Below is a small trained network, with its code and all its weights. Each question gives an input and a class and asks what happens when units are switched off, that is, made to give their printed mean instead of their output.

import numpy as np


def w(rows, s, z=0):
    codes = np.array(rows[::2]) - 128.0
    scale = np.full(codes.shape[1], s)
    scale[-1] = z or s
    return codes * scale


def norm(h):
    return h / np.sqrt((h * h).mean(-1, keepdims=True) + 1e-5)


def f(y):
    return np.maximum(y, 0)


def log_softmax(a):
    a = a - a.max(-1, keepdims=True)
    return a - np.log(np.exp(a).sum(-1, keepdims=True))


def net(x, mask):
    res = np.array(x, float).reshape(1, 6) / 4 @ E
    u = 0
    for l in range(3):
        y = f(norm(res) @ A[l][:, :-1].T + A[l][:, -1])
        res = res + np.where(mask[u : u + 10], y, B[l][:, -1]) @ B[l][:, :-1]
        u += 10
    return log_softmax(norm(res)[-1] @ U[:, :-1].T + U[:, -1])


A, B = {}, {}
E = w([
[205,100,67,26,183],'x0',
[128,128,127,130,132],'x1',
[195,78,43,202,32],'x2',
[125,128,126,126,124],'x3',
[89,3,215,100,130],'x4',
[127,128,128,127,127],'x5',
],0.0069)
A[0] = w([
[101,142,131,83,162,76],'L0N0',
[73,149,131,167,166,125],'L0N1',
[178,73,93,175,76,251],'L0N2',
[212,132,95,63,165,21],'L0N3',
[100,43,176,144,129,108],'L0N4',
[109,10,142,107,136,97],'L0N5',
[197,111,107,53,142,221],'L0N6',
[109,134,112,145,133,122],'L0N7',
[145,121,105,82,151,20],'L0N8',
[112,169,149,159,103,121],'L0N9',
],0.013,0.0015)
B[0] = w([
[115,161,154,187,140,208],'L0N0',
[155,119,100,83,81,208],'L0N1',
[130,103,67,191,76,244],'L0N2',
[3,109,120,117,103,243],'L0N3',
[45,76,137,123,111,236],'L0N4',
[207,94,139,90,116,252],'L0N5',
[193,112,79,103,174,254],'L0N6',
[141,143,135,132,134,149],'L0N7',
[130,135,172,177,170,185],'L0N8',
[187,169,151,129,149,200],'L0N9',
],0.02,0.0063)
A[1] = w([
[120,95,108,122,93,92],'L1N0',
[127,77,207,10,122,100],'L1N1',
[57,60,192,138,77,99],'L1N2',
[236,96,134,130,196,136],'L1N3',
[108,70,122,68,182,79],'L1N4',
[162,164,116,127,212,98],'L1N5',
[105,142,170,180,71,111],'L1N6',
[114,116,99,158,90,129],'L1N7',
[176,182,151,58,121,5],'L1N8',
[85,133,105,133,83,155],'L1N9',
],0.012,0.0035)
B[1] = w([
[152,89,83,87,126,188],'L1N0',
[119,251,188,167,210,255],'L1N1',
[43,76,110,162,106,243],'L1N2',
[174,95,222,120,202,188],'L1N3',
[160,195,167,172,65,232],'L1N4',
[82,98,141,89,142,187],'L1N5',
[125,129,201,149,120,187],'L1N6',
[124,133,150,156,204,197],'L1N7',
[152,149,111,66,36,174],'L1N8',
[136,133,162,143,193,191],'L1N9',
],0.016,0.006)
A[2] = w([
[78,158,150,115,120,86],'L2N0',
[182,108,116,215,90,70],'L2N1',
[131,89,35,115,64,132],'L2N2',
[236,62,144,20,96,137],'L2N3',
[169,202,128,158,86,114],'L2N4',
[46,175,169,95,132,51],'L2N5',
[122,250,174,131,106,55],'L2N6',
[207,199,177,201,83,4],'L2N7',
[87,167,173,155,29,61],'L2N8',
[116,151,201,77,117,160],'L2N9',
],0.015,0.0021)
B[2] = w([
[131,146,107,56,104,189],'L2N0',
[119,90,155,10,135,201],'L2N1',
[96,229,184,189,154,189],'L2N2',
[224,177,39,135,28,202],'L2N3',
[130,75,66,150,161,188],'L2N4',
[134,170,119,1,84,237],'L2N5',
[161,25,123,203,93,255],'L2N6',
[96,73,134,35,218,217],'L2N7',
[172,151,82,197,72,202],'L2N8',
[177,202,115,206,158,227],'L2N9',
],0.018,0.0092)
U = w([
[212,131,63,150,66,252],'0',
[104,53,104,66,194,130],'1',
[73,214,107,8,112,98],'2',
[47,202,54,211,179,73],'3',
[68,225,203,157,25,103],'4',
[50,43,153,199,54,59],'5',
[171,185,221,139,192,110],'6',
],0.016,0.0033)

Each question gives the input, the list of numbers given to net, and the class t.
The units are the neurons (one row each of A and B). Each row of codes is followed by its name. A weight is (code - 128) times the scale printed after its matrix; where a second scale follows, it is the last column's (A, B and U).
mask holds one flag per neuron, layer by layer. A switched-off neuron (its flag False) gives its mean, the last column of its row in B, instead of its output. The means were averaged over made-up inputs and are rounded, as every weight is.
A unit's drop is (log p(t) with every unit on - log p(t) with that unit switched off) / (log p(t) with every unit on - log p(t) with every unit switched off).
The circuit of an input: a set's keep is (log p(t) with only the set's units on - log p(t) with every unit switched off) / (log p(t) with every unit on - log p(t) with every unit switched off). Starting from the 12 units with the biggest drops (on a tie, the unit counted first), units are removed one at a time, each time the one whose removal leaves the highest keep (on an exact tie, the one counted first), for as long as the keep stays at least 0.8.
units of the circuit, in order: the units of the circuit, biggest drop first
most important unit: the unit with the biggest drop
k most important neurons: the k neurons with the biggest drops, biggest first
k most important neurons of layer l: the k neurons of layer l with the biggest drops, biggest first
input [2,-3,7,3,-5,-6], class 3: most important unit : L2N2
input [2,4,-7,2,5,7], class 6: 2 most important neurons of layer 0 : (L0N3; L0N5)
input [2,5,-3,8,-2,5], class 2: 2 most important neurons : (L0N3; L0N2)
input [-2,-8,-1,-4,2,0], class 4: 3 most important neurons : (L0N4; L0N6; L1N2)
input [5,-3,-6,4,0,5], class 2: 4 most important neurons : (L0N3; L0N5; L0N0; L2N5)
input [-4,-1,5,-2,1,-5], class 5: 2 most important neurons : (L0N6; L1N1)
input [1,3,-4,0,0,6], class 2: 2 most important neurons : (L0N0; L0N5)
input [1,5,0,6,8,-4], class 6: 3 most important neurons : (L0N5; L1N1; L0N3)
input [7,8,-6,1,0,4], class 2: 3 most important neurons of layer 0 : (L0N3; L0N5; L0N0)
input [5,-8,0,4,6,7], class 6: 2 most important neurons of layer 0 : (L0N5; L0N2)
input [5,-2,-5,-7,-1,1], class 2: 2 most important neurons of layer 0 : (L0N3; L0N5)
input [-1,2,8,1,1,2], class 5: 2 most important neurons : (L0N2; L1N1)
input [-8,-6,8,-2,-8,-5], class 1: 2 most important neurons : (L2N7; L2N1)
input [-7,8,-6,-1,0,1], class 0: units of the circuit, in order : (L0N1)
input [2,8,-2,-7,-6,-5], class 2: 2 most important neurons of layer 0 : (L0N5; L0N2)
input [4,-7,0,3,0,8], class 2: 4 most important neurons : (L0N2; L0N3; L2N6; L1N4)
input [0,4,3,7,1,8], class 5: 2 most important neurons : (L0N2; L0N6)
input [7,-6,6,4,-3,-5], class 3: 2 most important neurons : (L0N3; L2N2)
input [0,3,-2,2,6,-6], class 4: 2 most important neurons : (L0N4; L0N6)
input [0,5,-4,-8,3,-5], class 4: most important neuron of layer 1 : (L1N2)
input [8,8,6,-2,-3,3], class 3: 2 most important neurons : (L0N3; L2N2)
input [0,6,-7,-1,-1,-3], class 0: 3 most important neurons of layer 0 : (L0N3; L0N4; L0N1)
input [-1,-2,5,1,4,5], class 5: 2 most important neurons : (L0N4; L0N6)
input [-6,6,2,7,1,5], class 5: 2 most important neurons of layer 1 : (L1N2; L1N1)
input [-1,7,-7,-5,-2,-3], class 0: 2 most important neurons of layer 0 : (L0N2; L0N3)
input [-4,-3,6,-4,1,-7], class 5: 3 most important neurons of layer 1 : (L1N1; L1N3; L1N4)
input [-4,-8,6,1,7,1], class 5: units of the circuit, in order : (L0N4)
